Below are the code and all the weights of a small trained network. Each question names an input and a target symbol and asks about switching units off, where a switched-off unit gives its printed mean instead of its output.

import numpy as np


def w(rows, s, z=0):
    codes = np.array(rows[::2]) - 128.0
    scale = np.full(codes.shape[1], s)
    scale[-1] = z or s
    return codes * scale


def f(y):
    return y / 2 * (1 + np.tanh(0.7978845608 * (y + 0.044715 * y**3)))


def softmax(a):
    e = np.exp(a - a.max(-1, keepdims=True))
    return e / e.sum(-1, keepdims=True)


def log_softmax(a):
    a = a - a.max(-1, keepdims=True)
    return a - np.log(np.exp(a).sum(-1, keepdims=True))


def net(x, mask):
    ids = ['ΓΘΩαβδεζημπστψ'.index(c) for c in x.split()]
    T = len(ids)
    res = E[ids] + P[:T]
    r = res
    for j in range(2):
        rows = slice(2 * j, 2 * j + 2)
        q, k, v = (r @ M[0][rows].T for M in (Q, K, V))
        z = softmax(np.where(np.tri(T) > 0, q @ k.T / 2**0.5, -1e9)) @ v
        o = O[0][rows]
        res = res + np.where(mask[j], z, o[:, -1]) @ o[:, :-1]
    y = f(res @ A[0][:, :-1].T + A[0][:, -1])
    res = res + np.where(mask[2:6], y, B[0][:, -1]) @ B[0][:, :-1]
    return log_softmax(res[-1] @ U[:, :-1].T + U[:, -1])


Q, K, V, O, A, B = {}, {}, {}, {}, {}, {}
E = w([
[174,135,109,158,95,65,191,147,57],'Γ',
[129,52,144,75,145,123,121,87,137],'Θ',
[129,137,101,59,130,125,159,175,179],'Ω',
[129,32,130,96,139,96,192,116,97],'α',
[165,183,69,131,82,111,141,111,72],'β',
[133,110,126,157,154,162,168,109,97],'δ',
[117,105,99,112,143,152,146,122,96],'ε',
[201,98,75,151,159,144,154,135,224],'ζ',
[132,187,145,156,100,128,208,70,138],'η',
[179,200,88,114,51,130,108,252,172],'μ',
[67,176,109,68,94,122,154,90,90],'π',
[131,84,196,117,156,225,67,158,112],'σ',
[132,122,166,159,155,104,134,197,114],'τ',
[138,87,111,163,66,148,174,139,149],'ψ',
],0.025)
P = w([
[163,204,56,18,147,224,188,182,27],'0',
[128,170,151,75,123,134,193,133,57],'1',
[130,116,140,118,147,91,169,144,96],'2',
[88,128,124,170,167,90,202,162,112],'3',
[79,110,140,211,197,84,236,140,157],'4',
[71,79,113,214,215,35,254,167,171],'5',
],0.0091)
Q[0] = w([
[122,109,80,145,154,137,134,212,220],'H1',
[153,94,146,143,106,101,190,189,126],'H1',
[93,64,143,121,98,87,191,36,1],'H2',
[86,104,200,132,76,152,64,40,64],'H2',
],0.0066)
K[0] = w([
[26,129,155,166,117,170,100,175,153],'H1',
[87,29,114,254,96,59,203,74,105],'H1',
[129,122,25,67,70,80,188,20,139],'H2',
[179,182,107,35,161,133,69,30,61],'H2',
],0.007)
V[0] = w([
[73,222,235,50,189,89,66,104,126],'H1',
[189,125,182,129,239,76,139,161,127],'H1',
[82,150,114,177,210,64,160,115,138],'H2',
[107,126,52,105,1,102,148,133,199],'H2',
],0.007)
O[0] = w([
[122,199,11,34,217,50,28,230,68,1],'H1',
[238,227,106,36,109,118,126,115,52,169],'H1',
[219,46,165,22,125,90,86,118,59,128],'H2',
[65,186,117,76,34,254,154,71,166,126],'H2',
],0.0083,0.0073)
A[0] = w([
[48,1,198,88,96,191,48,103,102,25],'N1',
[182,96,86,48,152,220,147,188,124,189],'N2',
[94,34,140,102,214,212,75,98,80,238],'N3',
[80,142,116,163,41,56,207,117,165,253],'N4',
],0.0079,0.004)
B[0] = w([
[131,208,114,209,58,133,185,176,71,159],'N1',
[89,181,193,177,9,133,109,91,129,177],'N2',
[140,150,68,53,233,172,141,88,149,172],'N3',
[163,101,50,152,181,189,85,136,113,252],'N4',
],0.012,0.015)
U = w([
[130,199,105,136,169,147,149,15,5,141],'Γ',
[112,65,49,145,227,75,125,103,117,132],'Θ',
[84,151,184,148,93,143,144,123,107,51],'Ω',
[123,138,146,155,121,122,136,137,131,63],'α',
[119,125,147,163,120,120,117,125,116,71],'β',
[107,115,153,159,116,115,109,134,128,148],'δ',
[117,118,122,136,116,112,145,158,142,94],'ε',
[174,140,193,173,101,115,141,71,184,16],'ζ',
[124,124,158,170,118,104,117,113,168,132],'η',
[171,148,115,128,117,154,99,157,194,3],'μ',
[124,110,120,154,111,106,106,152,186,173],'π',
[120,146,59,189,154,42,155,186,202,163],'σ',
[181,183,186,175,108,62,165,166,121,180],'τ',
[78,1,177,199,140,162,69,218,145,160],'ψ',
],0.0088,0.0058)

Each question gives the input, a string of symbols that net reads in full, and the target symbol t.
The units are the heads (2 rows each of Q, K, V and O) and the neurons (one row each of A and B). Each row of codes is followed by its name. A weight is (code - 128) times the scale printed after its matrix; where a second scale follows, it is the last column's (O, A, B and U).
mask holds one flag per unit, heads first, then neurons. A switched-off unit (its flag False) gives its mean, the last column of its rows in O or B, instead of its output. The means were averaged over made-up inputs and are rounded, as every weight is.
A unit's drop is (log p(t) with every unit on - log p(t) with that unit switched off) / (log p(t) with every unit on - log p(t) with every unit switched off).
The circuit of an input: a set's keep is (log p(t) with only the set's units on - log p(t) with every unit switched off) / (log p(t) with every unit on - log p(t) with every unit switched off). Starting from all 6 units, units are removed one at a time, each time the one whose removal leaves the highest keep (on an exact tie, the one counted first), for as long as the keep stays at least 0.8.
circuit, biggest first: the units of the circuit, biggest drop first
unit that matters most: the unit with the biggest drop
k most important neurons: the k neurons with the biggest drops, biggest first
heads that matter: for each layer, one digit per head in row order, 1 if its drop is at least 0.15 and else 0, layers parted by /
input α δ τ Ω, target τ: circuit, biggest first : H1, H2, N4
input μ ε ψ Γ α, target Γ: unit that matters most : H2
input β ζ μ π σ β, target Θ: heads that matter : 10
input τ μ δ ζ σ, target Γ: heads that matter : 00
input τ τ π μ, target τ: heads that matter : 10
input Γ π η σ Θ η, target Θ: heads that matter : 00
input Θ ψ σ σ δ, target Θ: heads that matter : 00
input ζ δ α Θ, target Γ: circuit, biggest first : N3, N1
input μ τ β σ τ, target τ: heads that matter : 10
input α μ η σ, target Γ: heads that matter : 00
input ε α ε Θ μ, target μ: heads that matter : 01
input δ ε ε, target Θ: circuit, biggest first : H2, N2, H1
input δ δ τ Ω ζ, target τ: heads that matter : 11
input α α δ δ, target Θ: most important neuron : N2
input ε τ ζ, target τ: circuit, biggest first : H1, N4, N2
input τ ψ Ω σ ζ σ, target Θ: 2 most important neurons : N3, N2
input μ τ σ σ, target Θ: 2 most important neurons : N3, N1
input δ Γ ψ σ ψ μ, target ψ: circuit, biggest first : H1, N4
input Ω ψ ε μ, target ψ: 2 most important neurons : N4, N3
input Θ Ω Ω, target Ω: 3 most important neurons : N2, N4, N3
